Below are the code and all the weights of a small trained network. Each question names an input and a class and asks about switching units off, where a switched-off unit gives its printed mean instead of its output.

import numpy as np


def w(rows, s, z=0):
    codes = np.array(rows[::2]) - 128.0
    scale = np.full(codes.shape[1], s)
    scale[-1] = z or s
    return codes * scale


def f(y):
    return np.maximum(y, 0)


def log_softmax(a):
    a = a - a.max(-1, keepdims=True)
    return a - np.log(np.exp(a).sum(-1, keepdims=True))


def net(x, mask):
    res = np.array(x, float).reshape(1, 8) / 4 @ E
    y = f(res @ A[0][:, :-1].T + A[0][:, -1])
    res = res + np.where(mask, y, B[0][:, -1]) @ B[0][:, :-1]
    return log_softmax(res[-1] @ U[:, :-1].T + U[:, -1])


A, B = {}, {}
E = w([
[219,70,163,181,53,72,202,208,174,193],'x0',
[102,34,39,126,104,139,113,74,182,185],'x1',
[152,171,142,157,155,208,158,120,161,212],'x2',
[165,69,181,94,167,164,243,51,202,29],'x3',
[140,134,124,130,127,137,117,129,138,127],'x4',
[126,113,139,161,149,173,151,150,119,145],'x5',
[100,127,196,255,134,111,94,63,159,115],'x6',
[128,72,218,63,23,185,67,89,77,167],'x7',
],0.0069)
A[0] = w([
[177,56,56,187,153,149,129,133,180,203,180],'N1',
[98,169,154,209,120,112,101,74,159,120,68],'N2',
[154,74,171,100,110,70,153,87,172,23,80],'N3',
[119,163,86,180,101,99,98,181,62,175,31],'N4',
[194,55,140,132,45,77,149,159,118,169,69],'N5',
[104,6,26,137,95,118,84,63,174,171,207],'N6',
[107,31,228,42,12,208,69,112,105,155,46],'N7',
[51,167,79,158,88,80,51,206,131,174,21],'N8',
[169,50,170,109,175,169,195,86,171,72,2],'N9',
[80,169,34,180,200,66,193,195,191,133,140],'N10',
[103,127,136,198,104,23,88,50,147,125,129],'N11',
[80,97,124,129,95,12,60,181,56,80,150],'N12',
[169,126,32,60,183,124,157,196,122,121,137],'N13',
[164,183,173,165,57,100,178,162,115,88,221],'N14',
[72,138,97,148,100,82,74,176,113,179,19],'N15',
[149,12,58,133,99,91,140,111,160,173,97],'N16',
[201,84,141,191,43,74,163,178,150,144,11],'N17',
[168,169,127,30,128,120,146,175,99,136,241],'N18',
[221,103,78,177,78,48,179,153,160,165,55],'N19',
[125,121,123,249,93,139,80,81,119,65,42],'N20',
[160,128,16,65,76,181,159,177,114,166,209],'N21',
[131,147,30,202,200,74,156,157,204,110,94],'N22',
[227,101,145,150,62,85,187,156,148,195,43],'N23',
[98,114,138,135,79,97,76,130,45,196,86],'N24',
[112,77,115,122,168,15,97,167,118,58,225],'N25',
[67,132,96,89,206,120,56,64,144,165,169],'N26',
[221,100,130,139,122,81,146,146,162,126,10],'N27',
[47,108,67,19,187,181,79,103,52,58,128],'N28',
[146,152,164,237,122,139,126,97,148,143,159],'N29',
[188,147,182,127,92,56,163,193,89,145,121],'N30',
[93,197,125,200,129,173,95,196,128,254,140],'N31',
],0.0063,0.0044)
B[0] = w([
[129,142,216,155,172,137,116,106,83,90,207],'N1',
[164,84,77,193,46,70,231,144,84,144,179],'N2',
[174,55,75,64,185,164,153,99,209,117,222],'N3',
[154,125,72,56,156,188,199,145,214,53,176],'N4',
[32,211,75,178,130,122,44,65,101,131,192],'N5',
[229,157,253,130,210,134,147,190,64,50,247],'N6',
[18,182,195,63,45,79,105,231,213,190,253],'N7',
[138,125,58,48,149,191,209,122,192,95,193],'N8',
[130,102,48,13,154,171,207,147,193,91,218],'N9',
[64,129,217,74,96,96,81,198,178,198,225],'N10',
[157,69,120,186,68,58,201,147,76,144,200],'N11',
[216,26,119,57,187,171,112,78,132,141,221],'N12',
[121,84,126,193,41,36,166,139,130,189,194],'N13',
[161,150,182,138,219,168,58,87,58,85,227],'N14',
[149,105,55,63,127,176,205,156,198,52,171],'N15',
[174,211,173,175,177,141,134,182,39,69,192],'N16',
[95,232,30,150,132,143,178,75,161,155,186],'N17',
[217,68,148,196,109,79,177,117,55,172,221],'N18',
[54,190,50,168,149,177,70,52,111,110,190],'N19',
[117,101,42,198,33,68,191,140,92,116,176],'N20',
[201,83,135,182,82,76,195,113,72,166,220],'N21',
[63,154,205,90,93,130,67,207,206,188,212],'N22',
[58,170,53,163,162,171,118,28,148,137,196],'N23',
[128,114,128,71,167,142,162,165,197,129,193],'N24',
[102,83,229,133,179,139,38,112,149,226,227],'N25',
[112,185,115,167,177,154,83,76,75,117,220],'N26',
[81,178,41,125,130,154,131,123,125,135,158],'N27',
[58,162,52,224,127,126,116,76,83,136,251],'N28',
[179,25,125,189,86,65,184,138,141,144,209],'N29',
[123,193,118,166,144,139,78,99,69,104,194],'N30',
[173,71,139,45,194,136,167,80,156,101,218],'N31',
],0.0058,0.007)
U = w([
[155,67,18,8,163,186,214,120,229,86,17],'0',
[24,205,41,190,134,161,88,59,79,109,18],'1',
[29,124,201,82,48,101,79,191,202,211,89],'2',
[172,45,163,137,169,163,110,73,109,195,254],'3',
[178,43,67,212,1,55,215,142,67,147,51],'4',
[163,86,157,137,157,142,125,103,91,150,240],'5',
[202,170,197,141,192,148,100,166,42,51,109],'6',
],0.0081,0.005)

Each question gives the input, the list of numbers given to net, and the class t.
The units are the neurons (one row each of A and B). Each row of codes is followed by its name. A weight is (code - 128) times the scale printed after its matrix; where a second scale follows, it is the last column's (A, B and U).
mask holds one flag per neuron, in row order. A switched-off neuron (its flag False) gives its mean, the last column of its row in B, instead of its output. The means were averaged over made-up inputs and are rounded, as every weight is.
A unit's drop is (log p(t) with every unit on - log p(t) with that unit switched off) / (log p(t) with every unit on - log p(t) with every unit switched off).
The circuit of an input: a set's keep is (log p(t) with only the set's units on - log p(t) with every unit switched off) / (log p(t) with every unit on - log p(t) with every unit switched off). Starting from the 12 units with the biggest drops (on a tie, the unit counted first), units are removed one at a time, each time the one whose removal leaves the highest keep (on an exact tie, the one counted first), for as long as the keep stays at least 0.8.
units of the circuit, in order: the units of the circuit, biggest drop first
unit that matters most: the unit with the biggest drop
k most important neurons: the k neurons with the biggest drops, biggest first
input [8,1,3,-5,-8,0,3,7], class 1: units of the circuit, in order	N5, N23
input [6,-5,-7,-3,0,-2,6,-5], class 3: units of the circuit, in order	N12, N25
input [-1,-8,3,2,-6,6,-6,8], class 2: units of the circuit, in order	N7
input [0,-8,-7,1,-6,2,-8,-4], class 4: 2 most important neurons	N13, N18
input [-2,6,-7,5,6,0,-8,-4], class 4: units of the circuit, in order	N13, N21
input [-1,-5,-4,0,6,1,-8,7], class 4: units of the circuit, in order	N18, N21
input [5,-4,6,7,7,3,-8,3], class 4: units of the circuit, in order	N18, N21
input [-3,8,7,-7,3,-5,1,-3], class 6: 2 most important neurons	N6, N1
input [-2,-7,-7,-7,-6,1,6,-6], class 0: 2 most important neurons	N8, N4
input [-7,5,-8,-8,-1,-2,-4,-1], class 0: 3 most important neurons	N8, N15, N12
input [4,5,0,-3,-1,4,-6,-6], class 2: 2 most important neurons	N10, N22
input [0,8,-2,1,3,4,-3,-7], class 6: units of the circuit, in order	N6, N16
input [-2,2,5,-1,-3,-1,-6,-6], class 2: units of the circuit, in order	N10, N22
input [-1,7,8,-1,-7,1,-7,-6], class 3: most important neuron	N7
input [2,-7,-8,-5,6,-5,-3,-6], class 3: 3 most important neurons	N12, N25, N7
input [-4,0,-2,-1,5,3,6,-8], class 2: units of the circuit, in order	N22, N10
input [6,-3,3,-2,2,6,-5,-1], class 1: units of the circuit, in order	N23, N19, N5
input [-5,3,5,3,-6,2,-2,4], class 1: units of the circuit, in order	N28, N12
input [0,8,1,-2,7,7,-5,-8], class 2: 2 most important neurons	N10, N22
input [1,6,8,5,8,6,-8,-1], class 3: unit that matters most	N1
input [-4,-6,-8,-7,-4,4,-1,-5], class 3: units of the circuit, in order	N25, N12
input [8,2,-8,7,8,-1,1,-4], class 1: 2 most important neurons	N19, N5
input [-3,8,-7,7,5,5,1,5], class 6: 3 most important neurons	N6, N16, N8
input [-2,2,-7,-8,-2,-2,-5,0], class 0: 2 most important neurons	N8, N15
input [-2,8,-6,-4,-7,-2,8,-7], class 4: 2 most important neurons	N11, N20
input [-3,8,2,4,4,1,-7,-5], class 6: units of the circuit, in order	N6, N16, N1
input [7,-7,-2,0,7,-2,-6,-7], class 1: unit that matters most	N19
